Moves between objects:
w62: +>w223, §>w953, *>w703, ~>w829, $>w859, !>w588
w682: +>w192, §>w497, *>w163, ~>w903, $>w877, !>w734
w651: +>w4, §>w313, *>w525, ~>w612, $>w951, !>w540
w548: +>w308, §>w675, *>w625, ~>w121, $>w765, !>w958
w681: +>w327, §>w278, *>w48, ~>w26, $>w200, !>w920
w883: +>w525, §>w651, *>w951, ~>w967, $>w327, !>w267
w703: +>w765, §>w223, *>w258, ~>w665, $>w933, !>w191
w362: +>w712, §>w933, *>w718, ~>w497, $>w761, !>w835
w377: +>w240, §>w967, *>w847, ~>w814, $>w23, !>w48
w33: +>w829, §>w715, *>w998, ~>w718, $>w440, !>w779
w920: +>w826, §>w772, *>w814, ~>w200, $>w985, !>w26
w211: +>w637, §>w23, *>w41, ~>w675, $>w24, !>w962
w672: +>w612, §>w328, *>w967, ~>w772, $>w377, !>w278
w102: +>w835, §>w30, *>w130, ~>w674, $>w4, !>w155
w97: +>w958, §>w696, *>w550, ~>w703, $>w191, !>w202
w335: +>w967, §>w672, *>w377, ~>w920, $>w26, !>w681
w327: +>w271, §>w951, *>w283, ~>w847, $>w84, !>w826
w765: +>w696, §>w625, *>w97, ~>w62, $>w588, !>w446
w847: +>w278, §>w240, *>w681, ~>w148, $>w637, !>w84
w328: +>w780, §>w877, *>w612, ~>w267, $>w967, !>w883
w892: +>w137, §>w200, *>w962, ~>w480, $>w70, !>w464
w926: +>w718, §>w362, *>w761, ~>w682, $>w734, !>w130
w121: +>w857, §>w319, *>w953, ~>w446, $>w62, !>w765
w734: +>w102, §>w761, *>w313, ~>w877, $>w651, !>w903
w223: +>w625, §>w548, *>w765, ~>w538, $>w258, !>w550
w633: +>w535, §>w440, *>w155, ~>w313, $>w64, !>w163
w665: +>w62, §>w538, *>w952, ~>w33, $>w779, !>w933
w715: +>w202, §>w446, *>w829, ~>w712, $>w998, !>w952
w826: +>w672, §>w338, *>w335, ~>w84, $>w148, !>w847
w70: +>w922, §>w962, *>w319, ~>w958, $>w121, !>w548
w814: +>w335, §>w826, *>w148, ~>w137, $>w552, !>w23
w535: +>w779, §>w12, *>w497, ~>w130, $>w682, !>w926
w192: +>w362, §>w602, *>w926, ~>w155, $>w674, !>w102
w23: +>w681, §>w847, *>w637, ~>w552, $>w41, !>w137
w857: +>w675, §>w464, *>w548, ~>w336, $>w223, !>w696
w712: +>w191, §>w588, *>w93, ~>w602, $>w30, !>w998
w538: +>w953, §>w121, *>w62, ~>w715, $>w952, !>w258
w202: +>w121, §>w336, *>w538, ~>w191, $>w665, !>w703
w271: +>w540, §>w842, *>w267, ~>w278, $>w772, !>w672
w674: +>w761, §>w926, *>w734, ~>w346, $>w860, !>w4
w552: +>w26, §>w148, *>w351, ~>w922, $>w308, !>w41
w829: +>w538, §>w202, *>w665, ~>w93, $>w12, !>w859
w985: +>w148, §>w814, *>w552, ~>w962, $>w675, !>w211
w351: +>w23, §>w26, *>w211, ~>w464, $>w480, !>w892
w130: +>w440, §>w835, *>w633, ~>w734, $>w903, !>w682
w780: +>w734, §>w674, *>w860, ~>w288, $>w32, !>w525
w718: +>w93, §>w712, *>w30, ~>w192, $>w102, !>w440
w12: +>w952, §>w665, *>w779, ~>w835, $>w497, !>w362
w540: +>w346, §>w64, *>w288, ~>w951, $>w338, !>w612
w497: +>w602, §>w779, *>w192, ~>w633, $>w163, !>w761
w313: +>w130, §>w102, *>w4, ~>w780, $>w525, !>w64
w602: +>w933, §>w859, *>w362, ~>w535, $>w926, !>w30
w842: +>w64, §>w903, *>w540, ~>w883, $>w267, !>w328
w258: +>w97, §>w765, *>w588, ~>w952, $>w712, !>w715
w761: +>w30, §>w718, *>w102, ~>w163, $>w313, !>w633
w903: +>w155, §>w633, *>w64, ~>w651, $>w540, !>w877
w288: +>w877, §>w346, *>w328, ~>w271, $>w672, !>w32
w148: +>w377, §>w335, *>w26, ~>w226, $>w351, !>w637
w336: +>w319, §>w70, *>w121, ~>w550, $>w538, !>w223
w226: +>w814, §>w920, *>w985, ~>w892, $>w464, !>w351
w267: +>w288, §>w540, *>w338, ~>w327, $>w826, !>w967
w860: +>w313, §>w734, *>w651, ~>w328, $>w883, !>w842
w958: +>w747, §>w24, *>w506, ~>w765, $>w446, !>w121
w747: +>w962, §>w892, *>w70, ~>w696, $>w336, !>w857
w26: +>w847, §>w377, *>w23, ~>w985, $>w211, !>w200
w625: +>w480, §>w308, *>w696, ~>w953, $>w97, !>w506
w779: +>w859, §>w952, *>w602, ~>w440, $>w192, !>w718
w30: +>w33, §>w93, *>w835, ~>w926, $>w130, !>w535
w283: +>w267, §>w271, *>w772, ~>w681, $>w920, !>w335
w998: +>w665, §>w829, *>w12, ~>w30, $>w535, !>w602
w859: +>w258, §>w703, *>w933, ~>w12, $>w362, !>w93
w962: +>w226, §>w137, *>w922, ~>w24, $>w319, !>w675
w637: +>w48, §>w681, *>w200, ~>w351, $>w892, !>w226
w308: +>w211, §>w351, *>w480, ~>w857, $>w696, !>w747
w835: +>w998, §>w33, *>w440, ~>w761, $>w633, !>w497
w588: +>w550, §>w97, *>w191, ~>w859, $>w93, !>w829
w278: +>w951, §>w883, *>w327, ~>w377, $>w48, !>w772
w200: +>w84, §>w48, *>w137, ~>w211, $>w962, !>w985
w464: +>w552, §>w985, *>w675, ~>w70, $>w548, !>w480
w877: +>w674, §>w163, *>w780, ~>w540, $>w612, !>w651
w346: +>w163, §>w682, *>w877, ~>w842, $>w328, !>w860
w32: +>w651, §>w860, *>w883, ~>w672, $>w278, !>w271
w953: +>w548, §>w857, *>w223, ~>w202, $>w703, !>w97
w952: +>w703, §>w62, *>w859, ~>w998, $>w602, !>w712
w319: +>w464, §>w922, *>w857, ~>w506, $>w953, !>w625
w191: +>w446, §>w550, *>w715, ~>w933, $>w33, !>w665
w163: +>w926, §>w192, *>w674, ~>w64, $>w780, !>w313
w240: +>w883, §>w32, *>w278, ~>w335, $>w681, !>w283
w696: +>w24, §>w480, *>w958, ~>w223, $>w550, !>w336
w772: +>w338, §>w267, *>w826, ~>w48, $>w814, !>w377
w506: +>w70, §>w747, *>w336, ~>w97, $>w202, !>w953
w480: +>w41, §>w211, *>w24, ~>w548, $>w958, !>w70
w93: +>w715, §>w191, *>w33, ~>w362, $>w835, !>w12
w951: +>w842, §>w525, *>w271, ~>w240, $>w283, !>w338
w338: +>w328, §>w288, *>w672, ~>w283, $>w335, !>w240
w64: +>w682, §>w155, *>w346, ~>w525, $>w288, !>w780
w675: +>w351, §>w552, *>w308, ~>w319, $>w625, !>w24
w967: +>w32, §>w612, *>w240, ~>w826, $>w847, !>w327
w24: +>w892, §>w41, *>w747, ~>w625, $>w506, !>w319
w440: +>w12, §>w998, *>w535, ~>w102, $>w155, !>w192
w525: +>w903, §>w4, *>w842, ~>w32, $>w271, !>w288
w41: +>w200, §>w637, *>w892, ~>w308, $>w747, !>w922
w922: +>w985, §>w226, *>w464, ~>w747, $>w857, !>w308
w48: +>w283, §>w327, *>w84, ~>w23, $>w137, !>w814
w84: +>w772, §>w283, *>w920, ~>w637, $>w226, !>w148
w612: +>w860, §>w780, *>w32, ~>w338, $>w240, !>w951
w155: +>w497, §>w535, *>w682, ~>w4, $>w346, !>w674
w137: +>w920, §>w84, *>w226, ~>w41, $>w922, !>w552
w550: +>w506, §>w958, *>w446, ~>w258, $>w715, !>w538
w933: +>w588, §>w258, *>w712, ~>w779, $>w718, !>w33
w4: +>w633, §>w130, *>w903, ~>w860, $>w842, !>w346
w446: +>w336, §>w506, *>w202, ~>w588, $>w829, !>w62

The rows follow the links: the fewer symbols apart two objects are, the more alike their rows tend to be.

Each row is also shifted at random along 10 hidden directions that mean nothing.

Name the object of each row.
[ -5 -10 -14 -23   4 -41  -7 -21   0  -5   3   3 -21  -8   2  13   5  14   8  15  -9  -4  16 -15   0 -13  -6  13   3  -4  -9  -5 -15  10 -22  14   5   2  -2  -2   2  17   0 -11  -7   5  -2 -12  -5  26  -1  -7 -19] | w346
[  3   0  -2   7   5  -2  -5 -12  -3  -3  14  -3 -10  -9  -4  -3  -6  -1  10   4  -3   3   0 -10  -4  -7   6  18   4 -11   2 -12 -11  16  -3   2  -6   2  10   8  -1   9   4   3 -12  -9   1  -5 -17   1  -7   3 -11] | w267
[  2   1  -6 -10  17 -21   8   5   4  -4   8  -9  -8  -2  -2   8  -9   4  -4  25  -5  -7  14  17  11 -18  -4   6  -5  -5   6  -2 -19  -6 -22   1  -2   1   7   7   0  11  16  13 -14   2  -2   7  -9   3   2  10  -4] | w335
[ -9  -4   7  16  -4  33  20   4 -14  -3   2   4  19  -4  -4  -1   5  -7   0 -12  10  11 -19   9  -9  19  -3  -6  11 -15  -8  17   2   9   3  -5 -10  10  -7  -2  -1 -13   9  -1  10 -23  11  -2  17   1 -15   6  18] | w779
[  1 -12  -1   1   4  -7   5   1 -17  -2   9   5   4  -5   4  13   9   6   2   7   9   5   2   2 -23  -9  16  20   4 -27  -9   6  -7 -14  23   7  -3   4   0  15 -12  26  -9  10   0 -19 -17   1  -9   4  -8  -1  28] | w540
[  9  24   9  33  -8 -19  -4  -2   3 -12   2   9  -3   6 -20 -10   2  -2   8  -6   0   1   1   1 -14 -10   9   4   2 -10   7 -22 -11 -25  33  -4  -3  16  -5  -4  -6   0   0   5   8  -4 -10   4  -3  -7   3   7  -2] | w319
[  7   2  38  12  -1   5 -12  -1 -19   3 -15   2  -3   0  10 -20   1  -6  17   0   6   3 -11 -26   1  -2   4  -5  -8 -30  13 -24   1   3  -3  -7 -27  18 -20   8   2   7  -9   7   9  17  -3   8  -2  -2  -8  -6   9] | w696
[-12   6 -25   6 -13  25  14  27   3 -26  17  -6 -10  -8  -2 -28  12  22  10   1 -25  -1 -16  -2   8  38  -6 -18  17   0 -17  -7  33   6 -13   9 -13  -6   6 -20   8 -41   0   0   6   4  15  -9  10   1   3   3 -28] | w497
[-11  12  10  21  16 -20 -13 -15 -13  15   0   7   2   3   1 -13   3 -10   2   5 -18   8   0   4   3 -25  14  -5   8 -21   5 -14   7  -3 -37  -5   2   1  -5   2  23  11  18  -2   9   2 -12   0  -1   6  15   1  -7] | w102
[ 10  -8  -8  13  -1 -12  10   8  20 -29   4  -1  -4   2  -5   4   0  -4  11  -2   4  -2  -4   4  -9  18  -9   7   1  12  -6  13  -5  -5   2  18  -7   3   5 -13 -18 -14 -14  21   7 -22  13  -2  -8  -4 -14   2 -14] | w480
[ -9   8 -14  -6  -5  19   2  -7  -6  24   2  -2  -6   2 -22   1   3  29   0   0 -10  -1  11   5   7 -20   4  -7   7  16  -8 -18 -10  10   7   5  -3 -20   2  -8  15  -4  15 -22   0  21 -13 -13   2  -3  12  15 -10] | w155
[-11  -7  -2  -6 -17   3   9 -11   4   7 -11   7   0  -9 -11 -15   6 -12 -17 -29  18  18 -15  -9  12  14   6 -11  12  31  10   7  -9   6  21 -14  -7  27  15  -7  20 -11  15 -23   3  10  29 -17   8  -3  -4 -16  10] | w761
[ -5 -27  -1  -2   1  13   0 -15  -1  10   2   4  -3  -2   3   1   7 -11   4 -14   3  13  -7 -22  -4  -6   9  14  10   1  -5   0   3  22   4  12  -8  -3   6   4   1   4  -8   1  -3 -12   0 -17  -9   3  -5  -8   5] | w877
[ -6  10 -14  -9  11 -13  -8  -4   4  24   4   1   5   5   4  18   3   8 -20  -1 -18  -8  19  13   0 -10  -6  -9   7  24 -11  12  14  -6 -12   6  34 -35   7  -2  13  -1  13 -12  -4  -3 -17   3  10  10  28  12  -7] | w903
[ -3   6  -8   3   2 -19   9   8  -4  -3  17   2  -2 -10   5  -3  12  -3 -19   0 -14  -4  -4  14  -7  14 -20   3  16 -19  -3  12  11 -12 -15   6   8  17   7  -6   3 -13  26   4 -11 -19  15   6  17  19   7   2  -2] | w780
[ -4  20 -12   3 -13   6  11  10  12  -1  11  10   3   7  -4 -16   5  -6 -12   5   4   7  -4  11  10   2   2  -9   1  -6  -3  -6   7 -20  16 -12   9  28  -2 -16   5  -9   8  -8   7  10   8  -5  11   1  -1  -2  13] | w952
[ 10  25  25   9   3  13   3  27 -11  24  10  -4  -4   0  10  -8  -9  -9 -14   7   5 -14  -9  27   9   2 -24 -14  -4 -26   9  -5  -3  -9 -16  -6  -8  34  -2 -13   4  -6  30   8  -6   8  21  21  11  -8   7  22  19] | w464
[ 10  16  21   0  -4  -5 -18  -1  -5  15 -10   0  -3   0   5   5  -6   2  -1  -7   7 -13   2  -4  -1   7 -10 -11 -11  11   8  -2  -1  -1   5 -10   8   2  -4  -3   0   2   1  -9   2  15   4  14   2  -7   9   5   0] | w24
[ -3 -10  18  -5   1  38 -16  -1 -15  44  -2   3  11   1  21  -4   5 -14 -14 -24   4   7 -12 -16  -1   3  11  -6   3   5   1   4  33  14  11 -10   9 -17   9  12  13   4  -3  -8  -3   3  -7   3   0 -12  19  -5  26] | w860
[-12  15 -21 -12  -2   2  13  26   4 -14  15   0 -13   3  10  -6   2  21   7  26  -4   1  10   3  16   1  17 -24   8   0 -22 -15   8 -17   3   3   2   1   0 -15  11   3  -9  -4  11  22  -8  -7  -1   2   5  11  10] | w440
[  3   6 -28  21  -2 -13   5  11   5 -31  29   0  -3  -6  -2  -8   9  10   5   9 -16   1   0  12 -24   9  13  20  13 -17 -14   1  15 -20  13  19   5  -6  14   0 -14  -2 -12  19  -1 -28  -9  -3 -13   0  -2  -2 -12] | w612
[  9  25   5  -1  -9 -14  -7  10  -1  20  -2   3   4   5 -10  19  -3  10 -19  -6  11 -17  10  27  -9  -3  -7  -7 -11  15   6   6 -11 -30  36 -15  23   6   4  -5  -7   8  15 -12  -2  10  -5  18   9 -12  19  14  17] | w922
[ -4  -4 -15  -9 -22 -14   3 -12  13 -15 -11  13  11   0 -11   4  13  -2  -8 -16  12   8  -3  -6  -8  20   2   2  -4  22  -1  19   2 -12  34 -15  18  10  -3  -4  -8  -7 -11 -17  10  -2   6  -9  13   8  -7 -22   3] | w665
[  7  15  -9   2  -6 -24  -5  23   8 -33  -1   0  -5   6   9  -3   8  24  11  15 -12 -11  11  -5  -8  20   6 -13  -6   6 -10  -5  22 -34  15   7   7 -17  -9  -4 -11  -6 -30  12  14  10 -19  11  -1   0   8  -2 -11] | w625
[  2  -1  23  -3   8   9 -17 -20 -14  18 -21   1  10   9   6   7  -4   1  12   5  -3  -2   9 -18   1 -21  -3  -2 -14 -11   3  -9   0  16 -22  -1  -2 -21 -28  11   1  11 -12  -6   6  12 -21   3   4   9  -3  -2  -2] | w202
[  3 -22   6   5  16  27   3  -7 -10  18   9  -4  13  -4   6  16  -1  -4   3  -2   4   4  -4  -1 -10   0   0  15   1  -3  -8  20   3  24 -13   9  -3 -25   8  15  -6   5  -1  15  -7 -29  -7   2 -12  -4  -7   8   8] | w32
[ -6  12  -1 -29   1  20  10  30  -8  23  13  -4 -10  -2  26  -3  -1   8 -23  13   5  -7   7   6  19  -3  -6 -24  11  -5 -11  -8  10  -7   0   6   2  11   5 -10  18   3  11  -8  -9  24   6   2  12   4  12  13  35] | w64
[  3  17   2 -15 -11   1 -31   4 -20   6 -10 -11 -10  -5   3  -2  -7  34  10   4 -12 -21  11  -5  -8  -9  14  -2 -12  -3   9 -29   8  -4  22  -9   6 -28  -2  19  -1  20 -15 -20  -9  38 -27  12  -7 -13  21  -4 -11] | w681
[-11   6 -10   9  -3   5  -8 -12  13   0   4   5  -3   2   1 -17   0 -13   5 -10  -8  11  -8 -15  15   8  13 -13   7  22  -4  -6  19  14 -15  -8   9  -4   8 -13  18 -12  -2 -12  10   6   9 -14  -5  -4   6  -7 -18] | w30
[  3  13  14   0  -6 -17 -30 -11 -27  -4   2  -5  -9 -23  17 -10   0   9   8  -1  -9 -11  -7 -18 -15  15   0   8  -1 -27   9 -10  11   9 -10  -9   3   6   0  17   1  14  -2 -12 -12   7   3  11  -5   8   1 -15 -14] | w951
[  1  13  -2 -14   6  18   3  14 -12  34  22  -8  -4  -9   7   2   3  15 -22  10 -15 -16   0  17  10  11 -32  -8   2 -10  -5   8  11  10 -31  -3   8   1   9  -8  10 -16  39  -4 -19   4  13  12  15   9  15  20  -2] | w842
[  4 -10   0   6  12  18  18  17 -27  -6  12  -8  21 -12   2  30   7  22  -3   4  -3 -11  -1  23 -34  22 -15  11   7 -22 -16  36   3  -2   3  11   2 -29  -2  20 -21  -4   5  18  -8 -45 -13  20  12   8  -7  18  14] | w883
[-10   0  -3   0  -2 -27  -2  -3  -8  -9  -9   6   4  -5   4  -3   9   1  -6  -5   2   8   1   1  -8   0  17  -6  11   3   0   5   3 -18   7   1   4   3   0   5  11  11  -4  -9  11   1  -4  -4   5   6   3 -14   8] | w633
[ -8   3   7  -5  -4  35 -10 -12  -1  27   0   4  -4   7   8 -13  -9  -9  13   1  11  14  -5 -21  23 -15  22 -12  -4   6  -5 -21   3  26  -5 -11  -4   5  -3  -8  18  11  -9 -18  12  27   0 -18 -13 -11  -4  -2  10] | w12

From each start, follow one symbol. Which object do you reach?
Answer with the object's name.
new walk
[-11  -6 -29  -2   7 -37   4  -1  19 -19  -1   8   3   9   3   8   8   2  -3   7  -1  14  17   6  -2 -12  35  -5   8  31 -14  10   7 -31  13  10  19 -19  10  -2   8  16 -22   1  19  -3 -21 -13 -12  -1   8 -12   5]
!	w682
new walk
[ -1 -14  -8 -15   3  20   3   0  -1  23  13  -3  -4  -4   3   5   5   8  -7   0  -5  -3  -1  -3   6   6 -13   5   2   7  -9  10   7  21 -13   6   1  -9  12  -3   3  -8  12  -1 -12  -3   7  -4  -1   3   3   6  -2]
~	w32
new walk
[ -8  11 -14  13  -9 -26   4  -8 -11 -10  -3   5  14 -12 -21   9  16  12 -22 -25 -14  -5   1  23 -30  15 -15   3  20   5  -1  22   0 -18  15   5  19  -9   3   2   1 -17  23 -17  -3 -27   2   4  29  16  11  -1 -15]
~	w877
new walk
[  2 -11  17  27  31  10  -8 -16   6  18   9  -2  11   7   8  -4 -12 -41   2  -4  -6  15  -5  -6   6 -22  16  13   3  -3  11   1  10  19 -31  -4   0 -17  15  18  10   8   8  26  -8 -28  -9   3 -23 -11   6   6  -1]
§	w32
new walk
[-12  -5   6   6   4 -52 -11 -26  -4 -11 -15  12   6  -8   3   1   9 -17  -1 -10  -1  13  -3  -9  -7   3  13   0   6   4   8  13  -1  -7 -17 -14  12  11  -2   8  13  13   5 -11  11  -9   3  -2   4  15   2 -22  -6]
$	w674
new walk
[  3   2   0  19   0  18  18   3  -8  -4  17  -4   5 -11 -15  -1  -2  -4  -7 -10   2   3  -9  11 -12   8  -7  13  13 -13   4   4 -12   7  15  -2  -9   8  13   9  -5 -11  22   8 -17 -29  10   3   1  -2  -9  13   5]
*	w672
new walk
[  8  32  18  23  -9 -10 -20   8   7  -1   1   8 -13  10  10 -33  -4 -17   6  -1   4   5  -3 -18   7 -11  26 -13  -1  -7  12 -41  13 -26  26 -11  -3  24  -2  -8  11   9 -15   1  12  28  -6   3 -14 -17  11  -6  10]
$	w223
new walk
[-12 -14   0   6  25  -3  11   5  10   4   7   2   4   7  18  -9  -1 -26  -1  12  -7  15  -5   2  23  -5   9 -14  10   2  -6  11  15   6 -54   8  -5   0   5  -8  22  -4   7  19  11 -10   8  -7  -7   4   1   2   3]
$	w734
new walk
[ -8  -4 -27 -13   8   0  17  18  15  -5  10  -1  -8   7   9   2   0  10  -5  19   0   7  16  10  14 -16  18 -12  13  18 -19  -3   1 -13   0  25   0 -12   9 -14  12   6 -13   4   9   9  -8 -17 -10  -1   2   5  13]
~	w64
new walk
[  1  12   5   7 -23  27   3  -4  -7   3 -13   5  16   2 -19  -5   6   8  -8 -23   6   0  -5  -2 -11   7  -9  -5   1   2   4  -4   1  -3  41 -10   2  -1 -15   1  -6 -19   0 -17   3   3  -4   0  24   1  -3  -2   6]
*	w703
new walk
[  7  -6  11  21  15   1   7 -10  25  11  -3   6   9  17 -10   2  -4 -27  -3  -7   6  11   2  -2  11 -10   0  -3  -3  27   6   8  -5   0  -6   0   0  -6   5  -7   4 -12   5  19   7 -16   0  -1  -9  -9   0  10  -1]
§	w675
new walk
[-12   7  11  34  15  -1   3 -14  -3  13   6  12  11   9  -7 -10   2 -27   2  -4  -7  20  -7   6   3 -23  18  -2  14 -16   2  -8   3  -1 -20  -8   0   6  -1   0  18   4  20   6  12 -18 -10  -5  -1  -1   6  10   6]
~	w130
new walk
[ -6 -16  14  -5  -5  28   4 -27 -17  23 -12   8  11   0 -16  12   2   2  11  -6  18  10  -8 -10  -1  -8  -4   9  -9  -9  -1   5 -24  31   0 -13 -11   9 -16   3  -3   7   8 -17   6  -2   1 -10   6   5 -19   1  10]
§	w588
new walk
[  9   6  -2 -11  -1  15  10  10  17  13   1  -4  -7  11 -10  16  -8  13  -2   5  12  -9  14   3  15   0 -11 -14 -10  36  -7   0 -17   0  17   2   2  -9   3 -15  -3  -9   1  -1   0  13   1   1  -2 -10   3  24   6]
!	w548
